Below are the code and all the weights of a small trained network. Each question names an input and a class and asks about switching units off, where a switched-off unit gives its printed mean instead of its output.

import numpy as np


def w(rows, s, z=0):
    codes = np.array(rows[::2]) - 128.0
    scale = np.full(codes.shape[1], s)
    scale[-1] = z or s
    return codes * scale


def norm(h):
    return h / np.sqrt((h * h).mean(-1, keepdims=True) + 1e-5)


def f(y):
    return y / 2 * (1 + np.tanh(0.7978845608 * (y + 0.044715 * y**3)))


def log_softmax(a):
    a = a - a.max(-1, keepdims=True)
    return a - np.log(np.exp(a).sum(-1, keepdims=True))


def net(x, mask):
    res = np.array(x, float).reshape(1, 8) / 4 @ E
    u = 0
    for l in range(3):
        y = f(norm(res) @ A[l][:, :-1].T + A[l][:, -1])
        res = res + np.where(mask[u : u + 11], y, B[l][:, -1]) @ B[l][:, :-1]
        u += 11
    return log_softmax(norm(res)[-1] @ U[:, :-1].T + U[:, -1])


A, B = {}, {}
E = w([
[167,43,195],'x0',
[101,145,150],'x1',
[142,117,121],'x2',
[253,222,206],'x3',
[123,131,129],'x4',
[113,139,139],'x5',
[174,100,92],'x6',
[99,207,55],'x7',
],0.0056)
A[0] = w([
[88,55,94,253],'0.n0',
[195,198,156,60],'0.n1',
[196,175,153,162],'0.n2',
[2,145,152,165],'0.n3',
[150,156,160,82],'0.n4',
[159,174,102,190],'0.n5',
[122,199,110,142],'0.n6',
[90,181,217,188],'0.n7',
[132,130,174,76],'0.n8',
[153,45,88,120],'0.n9',
[113,134,138,52],'0.n10',
],0.0087,0.0032)
B[0] = w([
[83,107,139,254],'0.n0',
[141,152,112,174],'0.n1',
[155,117,139,192],'0.n2',
[190,75,65,228],'0.n3',
[133,255,174,129],'0.n4',
[124,66,167,174],'0.n5',
[187,75,103,170],'0.n6',
[174,57,112,188],'0.n7',
[144,165,77,123],'0.n8',
[56,180,179,170],'0.n9',
[150,181,127,107],'0.n10',
],0.0062,0.0043)
A[1] = w([
[142,205,137,207],'1.n0',
[171,164,109,124],'1.n1',
[166,153,113,115],'1.n2',
[83,129,103,254],'1.n3',
[139,68,152,44],'1.n4',
[153,62,104,82],'1.n5',
[94,109,150,202],'1.n6',
[189,168,101,127],'1.n7',
[132,134,87,67],'1.n8',
[168,120,144,200],'1.n9',
[132,249,115,123],'1.n10',
],0.015,0.0027)
B[1] = w([
[64,14,143,200],'1.n0',
[8,115,168,195],'1.n1',
[3,158,174,174],'1.n2',
[247,97,158,254],'1.n3',
[63,163,122,200],'1.n4',
[96,93,145,220],'1.n5',
[130,50,70,207],'1.n6',
[26,117,181,238],'1.n7',
[145,129,126,144],'1.n8',
[108,174,222,221],'1.n9',
[30,49,41,206],'1.n10',
],0.0059,0.0038)
A[2] = w([
[207,73,127,133],'2.n0',
[231,152,175,120],'2.n1',
[106,89,166,96],'2.n2',
[175,191,25,224],'2.n3',
[57,212,115,63],'2.n4',
[107,134,49,2],'2.n5',
[106,121,109,116],'2.n6',
[139,98,3,113],'2.n7',
[154,94,137,106],'2.n8',
[101,37,120,154],'2.n9',
[96,24,85,176],'2.n10',
],0.013,0.0021)
B[2] = w([
[147,73,1,160],'2.n0',
[161,74,113,136],'2.n1',
[95,207,119,170],'2.n2',
[16,221,175,150],'2.n3',
[90,70,73,136],'2.n4',
[143,162,116,146],'2.n5',
[194,89,122,139],'2.n6',
[236,238,238,203],'2.n7',
[114,93,137,142],'2.n8',
[161,128,80,225],'2.n9',
[116,161,94,252],'2.n10',
],0.0067,0.011)
U = w([
[195,128,58,187],'0',
[37,72,85,235],'1',
[35,148,230,111],'2',
[179,70,235,3],'3',
[152,255,117,22],'4',
],0.015,0.0036)

Each question gives the input, the list of numbers given to net, and the class t.
The units are the neurons (one row each of A and B). Each row of codes is followed by its name. A weight is (code - 128) times the scale printed after its matrix; where a second scale follows, it is the last column's (A, B and U).
mask holds one flag per neuron, layer by layer. A switched-off neuron (its flag False) gives its mean, the last column of its row in B, instead of its output. The means were averaged over made-up inputs and are rounded, as every weight is.
A unit's drop is (log p(t) with every unit on - log p(t) with that unit switched off) / (log p(t) with every unit on - log p(t) with every unit switched off).
The circuit of an input: a set's keep is (log p(t) with only the set's units on - log p(t) with every unit switched off) / (log p(t) with every unit on - log p(t) with every unit switched off). Starting from the 12 units with the biggest drops (on a tie, the unit counted first), units are removed one at a time, each time the one whose removal leaves the highest keep (on an exact tie, the one counted first), for as long as the keep stays at least 0.8.
circuit, biggest first: the units of the circuit, biggest drop first
most important unit: the unit with the biggest drop
top k neurons: the k neurons with the biggest drops, biggest first
top k neurons in layer l: the k neurons of layer l with the biggest drops, biggest first
drop when u is switched off: that unit's drop, to one decimal
input [0,-7,2,-4,-6,-6,0,5], class 4: circuit, biggest first -> 2.n7
input [3,-2,-5,0,-7,-5,-6,-7], class 1: top 2 neurons -> 2.n7, 1.n6
input [-4,-8,0,-6,-6,-2,2,2], class 4: circuit, biggest first -> 2.n7, 1.n0
input [-1,-8,-8,5,3,4,-6,-6], class 2: circuit, biggest first -> 1.n3, 2.n7
input [-6,1,7,-7,6,1,6,4], class 4: top 2 neurons -> 2.n7, 2.n3
input [6,1,5,-1,-3,0,3,-1], class 1: top 2 neurons -> 2.n7, 1.n4
input [-4,-2,7,-4,-5,1,-3,7], class 4: top 2 neurons -> 2.n3, 2.n7
input [6,0,-4,0,7,-4,-6,2], class 0: circuit, biggest first -> 1.n7, 2.n9
input [-5,-2,6,-7,4,4,-8,3], class 4: top 3 neurons -> 2.n7, 2.n3, 1.n0
input [-6,7,-6,-5,0,-2,3,3], class 4: top 2 neurons -> 2.n3, 2.n7
input [-3,-2,-7,8,3,-6,-1,2], class 1: top 2 neurons in layer 1 -> 1.n10, 1.n3
input [-4,-1,8,1,6,-3,5,6], class 1: top 4 neurons -> 1.n7, 1.n1, 1.n2, 0.n3
input [-1,7,2,-1,1,1,6,-8], class 0: top 2 neurons -> 1.n6, 1.n7
input [-6,6,-8,-7,4,8,8,-1], class 0: most important unit -> 1.n3
input [-6,-6,3,8,-4,-3,2,5], class 1: top 2 neurons -> 1.n10, 2.n7
input [2,5,7,1,-1,-5,2,8], class 2: top 2 neurons -> 0.n5, 0.n6
input [-2,8,-2,4,-2,-4,6,-8], class 2: top 2 neurons in layer 1 -> 1.n3, 1.n9
input [0,6,-5,-5,0,2,-8,-6], class 0: top 2 neurons in layer 2 -> 2.n9, 2.n3
input [-6,-1,-5,7,-6,1,-3,-1], class 2: drop when 1.n10 is switched off -> -0.2
input [-6,2,1,2,-8,-2,6,-3], class 2: most important unit -> 0.n5
input [5,-6,0,-2,4,0,4,-5], class 1: drop when 2.n7 is switched off -> 0.6
input [5,4,-3,-2,-2,-8,-6,1], class 0: drop when 1.n1 is switched off -> 0.1
